Each row has a name. After each piece below comes the name of the row it's from, unless a question asks for something else. Each question is about the rows just above it. Places in a row count from 1.

q245: |  66 | 136 | 165 |  64 | 155 | 122 |  51 | 154 |  69 | 106 | 107 | 103 | 225 | 185 | 130 | 125 |
q153: |  50 | 182 | 146 |  92 | 205 | 155 | 135 | 104 |  90 |  81 |  38 | 173 | 182 | 152 | 182 | 182 |
q182: |  61 | 224 | 184 | 155 |  81 | 205 |  38 | 104 |  90 | 135 |  92 | 167 | 173 | 167 | 231 | 161 |
The value that q153 holds more than once:
| 182 |
The next 2 entries after |  92 | 205 | 155 |:
| 135 | 104 |
asked: |  92 | 205 | 155 |
q153
asked: | 155 |  81 | 205 |  38 | 104 |  90 | 135 |  92 |
q182
Give the next 2 entries after |  50 | 182 | 146 |.
|  92 | 205 |

q226: | 128 | 137 | 147 | 186 | 112 | 125 | 134 | 123 | 102 | 129 | 180 | 166 | 161 | 109 | 124 | 153 |  95 |  83 |  89 | 140 | 126 | 186 | 109 | 185 | 137 |  86 | 108 | 112 |
q608: |  97 | 113 | 118 | 178 | 194 | 152 | 118 | 171 | 159 | 217 | 113 | 132 |  97 | 156 |  85 | 152 | 156 | 118 | 146 | 156 | 150 | 140 | 126 |  87 | 197 |  73 | 144 | 103 |
q34: | 161 | 112 |  93 |  87 | 140 | 112 | 128 |  78 |  80 |  62 | 115 |  83 | 108 | 135 | 176 | 114 | 125 |  94 |  90 | 163 | 121 | 155 |  52 |  94 | 122 | 133 | 128 | 101 |
Where do | 161 | 112 |  93 |  87 | 140 | 112 | 128 |  78 |  80 |  62 | 115 |  83 | 108 | 135 | 176 | 114 | 125 |  94 |  90 | 163 | 121 | 155 |  52 |  94 | 122 | 133 | 128 | 101 | appear?
q34
Count of | 113 | in q34:
0
asked: |  97 | 113 | 118 | 178 | 194 | 152 | 118 | 171 | 159 | 217 | 113 | 132 |  97 | 156 |  85 | 152 | 156 | 118 | 146 | 156 | 150 | 140 | 126 |  87 | 197 |  73 | 144 | 103 |
q608
asked: | 128 | 137 | 147 | 186 | 112 | 125 | 134 | 123 | 102 | 129 | 180 | 166 | 161 | 109 | 124 | 153 |  95 |  83 |  89 | 140 | 126 | 186 | 109 | 185 | 137 |  86 | 108 | 112 |
q226
| 112 | 128 |  78 |  80 |  62 | is in which row?
q34
Times | 128 | occurs in q34:
2

q290: |  34 |  37 | 149 |  31 |  31 |  31 | 149 | 150 | 149 | 149 |
q98: |  21 |  26 |  19 |  18 |  18 |  19 | 154 | 150 | 154 | 153 |
q677: | 224 | 222 | 224 | 225 | 225 | 224 | 120 | 120 | 120 | 120 |
q697: | 47 | 49 | 47 | 46 | 45 | 47 | 96 | 96 | 97 | 96 |
q69: | 220 | 213 | 221 | 220 | 221 | 221 | 118 | 115 | 118 | 120 |
q110: |  30 |  30 |  30 |  26 |  26 |  30 | 148 | 149 | 148 | 147 |
One entry of q98 was changed: |  22 |  26 |  19 |  18 |  18 |  19 | 154 | 150 | 154 | 153 |. Where, and from what?
1, | 21 |
Count of | 149 | in q290:
4
Where does | 224 | 222 | 224 | 225 | 225 | 224 | 121 | 120 | 120 | 120 | differ from q677, and what was there?
7, | 120 |

q763: | 109 | 109 | 147 | 110 | 148 |
q271: | 109 | 109 | 147 | 109 | 221 |
q950: | 147 | 147 | 147 | 110 | 147 |
Repeated in q950:
| 147 |
Count of | 147 | in q950:
4
The row with | 109 | 221 | is
q271
Count of | 110 | in q271:
0
Which value appears more than once in q763?
| 109 |
| 109 | 147 | 109 | 221 | is in which row?
q271

